[[147 110]
 [102 115]
 [137 104]
 [125 147]
 [130 115]
 [114 136]
 [124 144]
 [129 138]
 [136 143]
 [142 125]
 [128 114]
 [148 120]]
:
[[120 148]
 [114 128]
 [125 142]
 [143 136]
 [138 129]
 [144 124]
 [136 114]
 [115 130]
 [147 125]
 [104 137]
 [115 102]
 [110 147]]

[[140 147 124 131]
 [133 125 134 119]
 [132 129  99 120]
 [121 125 122 106]
 [144 117 118 150]
 [126 134 124 125]
 [111 120 115 134]]
:
[[134 115 120 111]
 [125 124 134 126]
 [150 118 117 144]
 [106 122 125 121]
 [120  99 129 132]
 [119 134 125 133]
 [131 124 147 140]]

[[137 139 133 137 134 136 130]
 [124 124 129 123 125 123 123]
 [104 106 108  99 110 106 105]
 [133 127 130 125 131 130 134]
 [142 147 145 142 143 145 149]
 [115 115 113 111 107 107 117]]
:
[[117 107 107 111 113 115 115]
 [149 145 143 142 145 147 142]
 [134 130 131 125 130 127 133]
 [105 106 110  99 108 106 104]
 [123 123 125 123 129 124 124]
 [130 136 134 137 133 139 137]]

[[112 150 128 136 113 131 149 133 114]
 [119 142 136 145 116 127 142 129 117]
 [143 117 123 119 139 131 112 128 135]
 [114 146 136 142 115 127 153 133 111]
 [114 147 128 138 115 126 143 130 121]
 [126 129 131 133 124 125 130 127 125]
 [115 144 128 142 114 122 147 128 114]]
:
[[114 128 147 122 114 142 128 144 115]
 [125 127 130 125 124 133 131 129 126]
 [121 130 143 126 115 138 128 147 114]
 [111 133 153 127 115 142 136 146 114]
 [135 128 112 131 139 119 123 117 143]
 [117 129 142 127 116 145 136 142 119]
 [114 133 149 131 113 136 128 150 112]]

[[118 127 114 136 114 115 112 135 120 138 126 113 133 131 125 111]
 [119 120 126 112 112 129 116 129 121 127 108 121 132 138 121 150]
 [121 131 127 134 130 135 144 128 136 130 122 143 136 126 125 132]
 [121 117 129 120 140 143 130 115 135 111 125 123 128 132 137 132]
 [123 127 114 106 119 115 130 130 123 125 136 120 125 129 144 138]
 [116 134 128 131 145 139 155 132 142 114 130 147 127 132 123 146]]
:
[[146 123 132 127 147 130 114 142 132 155 139 145 131 128 134 116]
 [138 144 129 125 120 136 125 123 130 130 115 119 106 114 127 123]
 [132 137 132 128 123 125 111 135 115 130 143 140 120 129 117 121]
 [132 125 126 136 143 122 130 136 128 144 135 130 134 127 131 121]
 [150 121 138 132 121 108 127 121 129 116 129 112 112 126 120 119]
 [111 125 131 133 113 126 138 120 135 112 115 114 136 114 127 118]]

[[145 143 131 123]
 [130 106 143 133]
 [128 148 129 124]
 [135 146 129 124]
 [143 144 133 125]
 [130 104 144 134]
 [143 143 130 123]
 [114 116 120 132]
 [131 105 143 133]]
:
[[133 143 105 131]
 [132 120 116 114]
 [123 130 143 143]
 [134 144 104 130]
 [125 133 144 143]
 [124 129 146 135]
 [124 129 148 128]
 [133 143 106 130]
 [123 131 143 145]]

[[106 118 114]
 [137 101 124]]
:
[[124 101 137]
 [114 118 106]]
---
[[131 131 132 133 138 131]
 [125 119 118 119 107 120]
 [119 123 127 122 111 124]
 [133 134 133 134 141 136]]
:
[[119 123 127 122 111 124]
 [125 119 118 119 107 120]
 [131 131 132 133 138 131]
 [133 134 133 134 141 136]]

[[132 124 128 128 137 129 139 141 140 135]
 [138 143 128 139 125 139 120 137 127 136]
 [141 140 130 126 126 129 139 126 126 147]
 [131 126 134 132 132 123 149 133 126 132]]
:
[[131 126 134 132 132 123 149 133 126 132]
 [132 124 128 128 137 129 139 141 140 135]
 [138 143 128 139 125 139 120 137 127 136]
 [141 140 130 126 126 129 139 126 126 147]]

[[127 109 136 137 148]
 [118 117 133 130 144]
 [125 107 138 139 150]
 [126 125 131 130 129]
 [132 122 124 126 141]
 [123 110 136 133 140]]
:
[[118 117 133 130 144]
 [123 110 136 133 140]
 [125 107 138 139 150]
 [126 125 131 130 129]
 [127 109 136 137 148]
 [132 122 124 126 141]]

[[131 124 148 112 144 113 134 118]
 [118 156 110 121 148 127 115 128]
 [114 119 107 130 157 130 115 117]
 [149 143 123 141 158 119 129 142]
 [148 114 145 131 117 125 144 113]
 [119 116 122 122 121 136 148 142]
 [112 113 113 114 115 118 136 117]]
:
[[112 113 113 114 115 118 136 117]
 [114 119 107 130 157 130 115 117]
 [118 156 110 121 148 127 115 128]
 [119 116 122 122 121 136 148 142]
 [131 124 148 112 144 113 134 118]
 [148 114 145 131 117 125 144 113]
 [149 143 123 141 158 119 129 142]]

[[117 127 110]
 [126 131 126]
 [122 122 115]
 [118 125 110]
 [111 149 111]]
:
[[111 149 111]
 [117 127 110]
 [118 125 110]
 [122 122 115]
 [126 131 126]]

[[126 124 132 129 129 152 128 136 117 124 133 116 118 127 121 117]
 [124 118 127 121 145 138 132 143 118 121 128 129 124 135 127 111]]
:
[[124 118 127 121 145 138 132 143 118 121 128 129 124 135 127 111]
 [126 124 132 129 129 152 128 136 117 124 133 116 118 127 121 117]]

[[156 144 111 140 153  98 149]
 [110 153 104 102 149 147 105]]
:
[[110 153 104 102 149 147 105]
 [156 144 111 140 153  98 149]]
---
[[129 124]
 [128 128]
 [131 124]
 [139 101]]
:
[[129 124]
 [128 128]
 [131 124]]

[[123 122 117 132]
 [119 142 114 126]
 [124 131 138 142]
 [132 135 119 143]
 [153 111 126 127]]
:
[[123 122]
 [119 142]
 [124 131]]

[[113 138 118 142 138]
 [158 107 122 102 108]
 [144 118 122 115 118]
 [105 147 121 152 146]]
:
[[113 138]
 [158 107]
 [144 118]]

[[150 151 151]
 [120 119 119]
 [128 128 128]
 [100 100 101]
 [140 140 140]]
:
[[150 151]
 [120 119]
 [128 128]]

[[114 131]
 [146 144]
 [144 143]
 [116 131]
 [150 148]]
:
[[114 131]
 [146 144]
 [144 143]]

[[141 142 122]
 [119 119 123]
 [134 135 121]
 [122 122 123]
 [152 153 124]]
:
[[141 142]
 [119 119]
 [134 135]]
---
[[124 124 119 141]
 [123 127 110 145]
 [120 130  98 151]
 [120 118 110 139]]
:
[[124 124]
 [123 127]
 [120 130]]

[[119 107 116]
 [118 104 120]
 [136 141 112]
 [133 130 103]]
:
[[119 107]
 [118 104]
 [136 141]]

[[144 122]
 [106 110]
 [140 131]
 [154 103]]
:
[[144 122]
 [106 110]
 [140 131]]

[[151 122  98]
 [119 132 131]
 [118 129 128]]
:
[[151 122]
 [119 132]
 [118 129]]

[[133 124 132 137 140]
 [124 133 120 117 113]
 [116 122 157 135 139]
 [134 120 139 142 147]
 [130 132 101 116 108]]
:
[[133 124]
 [124 133]
 [116 122]]

[[150 122 131 126 145]
 [147 132 137 124 135]
 [150 124 112 126 114]
 [158 128 124 124 126]]
:
[[150 122]
 [147 132]
 [150 124]]

[[151 133 118]
 [136 121 125]
 [133 106 134]
 [152 126 104]
 [112 114 141]]
:
[[151 133]
 [136 121]
 [133 106]]

[[123 125 101 107 126]
 [120 130 122 107 108]
 [125 127 122 102 111]
 [153 142 140 137 111]
 [130 135 101 108 130]]
:
[[123 125]
 [120 130]
 [125 127]]
---
[[123 111 111 123 144 123 101 123 144 110 144 123 147 143 123 111]
 [121 121 120 121 134 121 157 121 134 120 134 121 135 133 122 121]]
:
[[121 121 120 121 134 121 157 121 134 120 134 121 135 133 122 121]
 [123 111 111 123 144 123 101 123 144 110 144 123 147 143 123 111]]

[[150 130 119 157 113 119 130 108 125 129 119 133]
 [142 132 119 148 116 118 134 110 135 119 113 129]]
:
[[142 132 119 148 116 118 134 110 135 119 113 129]
 [150 130 119 157 113 119 130 108 125 129 119 133]]

[[113 107 116 114 104 110 145 105 127 112 134 149 120 122]
 [107 133 130 117 115 124 144 145 116 104 109 149 152 120]]
:
[[107 133 130 117 115 124 144 145 116 104 109 149 152 120]
 [113 107 116 114 104 110 145 105 127 112 134 149 120 122]]

[[144 113 135 104 125 147 122 122 125 119 122 145]
 [120 139 133 107 118 131 134 122 117 149 147 144]]
:
[[120 139 133 107 118 131 134 122 117 149 147 144]
 [144 113 135 104 125 147 122 122 125 119 122 145]]

[[129 106 111]
 [117 134 130]]
:
[[117 134 130]
 [129 106 111]]

[[151 115 130 144 153 136 146 137 101]
 [121 139 126 136 113 125 118 119 147]]
:
[[121 139 126 136 113 125 118 119 147]
 [151 115 130 144 153 136 146 137 101]]

[[133 126 112 154 124 129 137 115 137 131 128 134 126 115]
 [129 131 143 128 134 129 131 132 101 126 132 153 132 122]]
:
[[129 131 143 128 134 129 131 132 101 126 132 153 132 122]
 [133 126 112 154 124 129 137 115 137 131 128 134 126 115]]
